Below are the code and all the weights of a small trained network. Each question names an input and a target symbol and asks about switching units off, where a switched-off unit gives its printed mean instead of its output.

import numpy as np


def w(rows, s, z=0):
    codes = np.array(rows[::2]) - 128.0
    scale = np.full(codes.shape[1], s)
    scale[-1] = z or s
    return codes * scale


def norm(h):
    return h / np.sqrt((h * h).mean(-1, keepdims=True) + 1e-5)


def softmax(a):
    e = np.exp(a - a.max(-1, keepdims=True))
    return e / e.sum(-1, keepdims=True)


def log_softmax(a):
    a = a - a.max(-1, keepdims=True)
    return a - np.log(np.exp(a).sum(-1, keepdims=True))


def net(x, mask):
    ids = ['αβγδεζθλμξπστφψω'.index(c) for c in x.split()]
    T = len(ids)
    res = E[ids] + P[:T]
    u = 0
    for l in range(3):
        r = norm(res)
        for j in range(3):
            rows = slice(2 * j, 2 * j + 2)
            q, k, v = (r @ M[l][rows].T for M in (Q, K, V))
            z = softmax(np.where(np.tri(T) > 0, q @ k.T / 2**0.5, -1e9)) @ v
            o = O[l][rows]
            res = res + np.where(mask[u + j], z, o[:, -1]) @ o[:, :-1]
        u += 3
    return log_softmax(norm(res)[-1] @ U[:, :-1].T + U[:, -1])


Q, K, V, O = {}, {}, {}, {}
E = w([
[183,105,173,138,149,144,143,143,230,78],'α',
[76,66,88,85,186,148,104,84,95,50],'β',
[112,233,65,157,136,74,153,164,188,113],'γ',
[37,129,123,141,98,136,128,73,187,149],'δ',
[233,89,116,225,89,128,201,139,122,161],'ε',
[100,53,126,147,122,66,88,84,98,117],'ζ',
[199,59,44,101,106,147,115,38,192,125],'θ',
[126,167,182,134,108,105,93,160,72,154],'λ',
[62,175,191,50,73,152,137,99,115,98],'μ',
[130,173,173,173,165,159,210,5,127,226],'ξ',
[184,183,118,125,145,113,141,104,131,60],'π',
[198,104,117,118,54,247,104,176,102,156],'σ',
[82,159,42,57,136,230,163,100,113,191],'τ',
[164,125,206,137,86,235,107,43,160,87],'φ',
[182,108,136,13,112,68,192,126,138,89],'ψ',
[75,120,142,182,127,157,241,124,119,102],'ω',
],0.017)
P = w([
[99,189,121,165,129,58,185,160,151,167],'0',
[88,254,205,135,163,17,115,118,139,71],'1',
[68,155,195,147,181,55,94,140,133,148],'2',
[68,51,162,135,179,118,121,200,121,216],'3',
[78,145,86,32,73,71,132,144,117,70],'4',
[96,144,151,86,162,89,185,104,124,117],'5',
[115,157,186,99,253,54,166,54,161,170],'6',
],0.0067)
Q[0] = w([
[103,113,128,128,54,136,89,79,123,59],'L0H0',
[57,87,137,155,25,114,102,156,153,142],'L0H0',
[145,76,75,123,2,170,122,219,110,81],'L0H1',
[96,112,147,177,155,132,148,122,125,76],'L0H1',
[160,145,203,140,146,155,130,213,122,100],'L0H2',
[77,131,113,49,199,64,162,52,151,112],'L0H2',
],0.0071)
K[0] = w([
[121,159,124,95,75,189,109,71,131,103],'L0H0',
[72,131,151,107,80,149,121,146,167,172],'L0H0',
[144,254,116,157,84,87,94,20,117,67],'L0H1',
[115,165,102,82,134,133,124,154,112,153],'L0H1',
[111,162,154,118,34,64,102,110,80,164],'L0H2',
[88,44,96,133,125,43,173,154,242,108],'L0H2',
],0.0076)
V[0] = w([
[80,2,117,106,85,144,76,152,134,201],'L0H0',
[168,65,152,139,46,165,126,74,128,146],'L0H0',
[139,84,176,199,115,64,158,78,95,93],'L0H1',
[80,105,163,154,246,207,131,170,211,116],'L0H1',
[135,69,180,144,140,104,161,148,175,125],'L0H2',
[161,116,45,113,142,72,183,113,114,91],'L0H2',
],0.0071)
O[0] = w([
[26,136,88,101,152,69,135,146,253,128,3],'L0H0',
[94,72,165,68,203,121,116,120,117,174,54],'L0H0',
[74,147,94,224,119,187,135,70,104,119,87],'L0H1',
[100,179,195,181,220,94,203,175,116,132,239],'L0H1',
[86,122,207,125,128,136,217,94,192,183,200],'L0H2',
[122,148,158,133,108,108,182,26,119,81,156],'L0H2',
],0.0071,0.0053)
Q[1] = w([
[108,223,46,50,183,181,199,81,80,173],'L1H0',
[126,174,172,206,184,40,216,57,67,79],'L1H0',
[150,70,13,127,66,195,148,149,132,113],'L1H1',
[185,120,125,161,254,211,136,144,30,127],'L1H1',
[9,124,59,166,28,130,45,208,151,62],'L1H2',
[178,137,112,111,143,25,109,65,148,98],'L1H2',
],0.0059)
K[1] = w([
[95,77,243,30,142,122,2,151,216,105],'L1H0',
[161,55,99,122,151,146,97,106,117,189],'L1H0',
[130,120,56,203,138,156,133,152,116,50],'L1H1',
[123,107,68,152,83,196,145,170,249,111],'L1H1',
[227,219,134,120,80,110,128,55,182,87],'L1H2',
[109,98,174,171,119,219,137,172,80,179],'L1H2',
],0.0075)
V[1] = w([
[135,172,98,164,145,110,90,91,127,255],'L1H0',
[108,95,215,60,169,169,36,122,176,91],'L1H0',
[74,56,134,124,44,57,141,124,109,178],'L1H1',
[76,84,168,81,178,195,136,170,147,186],'L1H1',
[190,178,160,58,168,193,209,134,75,162],'L1H2',
[238,163,100,75,61,107,131,201,137,179],'L1H2',
],0.006)
O[1] = w([
[97,169,140,134,150,164,110,98,53,228,117],'L1H0',
[169,194,152,125,82,128,135,69,151,59,90],'L1H0',
[45,70,113,156,65,90,130,145,118,166,84],'L1H1',
[102,168,176,122,46,107,144,84,1,77,137],'L1H1',
[170,101,31,94,106,141,153,140,94,111,254],'L1H2',
[107,93,217,137,88,152,174,110,147,156,79],'L1H2',
],0.0085,0.0055)
Q[2] = w([
[71,171,102,142,174,152,182,98,181,201],'L2H0',
[87,97,153,119,111,198,165,121,203,61],'L2H0',
[133,223,45,63,181,174,231,116,47,191],'L2H1',
[27,114,106,95,126,113,96,2,175,219],'L2H1',
[142,137,84,67,148,85,102,68,108,93],'L2H2',
[187,175,193,117,241,125,133,90,22,216],'L2H2',
],0.0062)
K[2] = w([
[132,75,127,149,95,108,165,172,120,128],'L2H0',
[148,181,73,106,144,225,110,167,103,187],'L2H0',
[202,169,162,101,180,14,234,150,85,175],'L2H1',
[140,104,127,85,136,142,144,183,110,97],'L2H1',
[117,86,191,183,187,142,79,145,93,3],'L2H2',
[81,15,99,137,132,144,203,207,177,150],'L2H2',
],0.0064)
V[2] = w([
[92,253,134,148,110,132,61,177,142,127],'L2H0',
[80,160,114,170,137,232,211,204,120,170],'L2H0',
[125,171,153,127,143,61,173,205,94,67],'L2H1',
[151,184,110,126,130,89,107,119,148,140],'L2H1',
[197,185,176,136,131,147,98,72,180,148],'L2H2',
[102,97,173,209,49,200,140,198,134,88],'L2H2',
],0.0077)
O[2] = w([
[162,210,186,112,125,156,79,223,114,103,83],'L2H0',
[94,128,157,35,206,75,112,130,169,75,255],'L2H0',
[78,99,75,160,62,81,184,164,158,81,201],'L2H1',
[186,212,179,164,120,81,69,125,165,134,124],'L2H1',
[48,122,116,173,154,255,222,153,102,199,105],'L2H2',
[75,40,154,155,150,168,36,154,98,37,109],'L2H2',
],0.0077,0.0065)
U = w([
[177,117,178,131,195,181,164,209,239,131,122],'α',
[92,118,33,127,212,65,62,113,88,10,47],'β',
[159,230,21,202,126,69,118,210,189,140,85],'γ',
[44,192,138,165,108,114,35,101,224,189,244],'δ',
[189,49,49,214,163,185,161,162,91,184,121],'ε',
[63,57,90,158,149,62,43,63,101,190,139],'ζ',
[167,59,57,167,69,157,114,34,237,153,4],'θ',
[80,181,165,139,85,63,54,235,41,182,221],'λ',
[65,128,234,79,2,141,94,137,101,99,84],'μ',
[137,184,163,160,150,117,158,33,79,243,21],'ξ',
[188,169,110,190,81,173,124,115,7,76,100],'π',
[137,86,118,125,28,190,71,213,127,116,219],'σ',
[119,204,55,37,216,144,145,169,42,199,114],'τ',
[110,122,212,107,135,217,50,119,131,127,207],'φ',
[204,96,146,24,32,32,173,162,122,197,179],'ψ',
[37,115,111,189,164,121,236,220,46,101,126],'ω',
],0.0068,0.0038)

Each question gives the input, a string of symbols that net reads in full, and the target symbol t.
The units are the heads (2 rows each of Q, K, V and O). Each row of codes is followed by its name. A weight is (code - 128) times the scale printed after its matrix; where a second scale follows, it is the last column's (O and U).
mask holds one flag per head, layer by layer. A switched-off head (its flag False) gives its mean, the last column of its rows in O, instead of its output. The means were averaged over made-up inputs and are rounded, as every weight is.
A unit's drop is (log p(t) with every unit on - log p(t) with that unit switched off) / (log p(t) with every unit on - log p(t) with every unit switched off).
The circuit of an input: a set's keep is (log p(t) with only the set's units on - log p(t) with every unit switched off) / (log p(t) with every unit on - log p(t) with every unit switched off). Starting from all 9 units, units are removed one at a time, each time the one whose removal leaves the highest keep (on an exact tie, the one counted first), for as long as the keep stays at least 0.8.
units of the circuit, in order: the units of the circuit, biggest drop first
most important unit: the unit with the biggest drop
heads that matter: for each layer, one digit per head in row order, 1 if its drop is at least 0.15 and else 0, layers parted by /
drop of u: that unit's drop, to one decimal
input τ α ξ, target ψ: most important unit => L0H1
input β ζ α, target γ: heads that matter => 000 / 001 / 100
input α ξ α ε ζ, target ζ: units of the circuit, in order => L1H0, L0H1
input α α β, target ω: units of the circuit, in order => L0H1, L0H2
input τ τ ω, target ψ: heads that matter => 010 / 000 / 001
input ξ τ α, target τ: heads that matter => 000 / 100 / 000
input α μ α, target ω: heads that matter => 010 / 000 / 011
input β τ ξ τ τ β π, target ψ: heads that matter => 010 / 000 / 001
input τ τ β, target ψ: units of the circuit, in order => L0H1, L2H2
input τ τ τ, target ψ: heads that matter => 010 / 001 / 001
input α ω γ, target ω: heads that matter => 111 / 000 / 001
input τ π α, target ψ: heads that matter => 110 / 001 / 001
input α τ α ξ, target ω: units of the circuit, in order => L0H1, L2H1
input τ λ α, target ψ: most important unit => L0H1
input τ τ μ, target ψ: heads that matter => 010 / 001 / 001
input ξ τ ξ, target τ: units of the circuit, in order => L1H0, L0H2, L2H0
input π λ ω α ξ γ τ, target ω: units of the circuit, in order => L0H1, L2H2
input ω π φ, target β: heads that matter => 000 / 101 / 001
input λ τ γ τ β τ τ, target ψ: heads that matter => 010 / 100 / 000
input τ τ ξ, target ψ: units of the circuit, in order => L0H1
input τ α ω, target ψ: units of the circuit, in order => L0H1, L2H2
input τ β τ ω ω ω λ, target β: heads that matter => 001 / 000 / 001
input ω τ τ τ ψ τ δ, target ψ: drop of L0H1 => 0.5
input β ω σ β τ β τ, target γ: drop of L2H1 => 0.1
input τ ζ φ τ γ π, target π: drop of L2H2 => -0.1
input φ δ β γ δ α, target γ: drop of L0H0 => 0.2
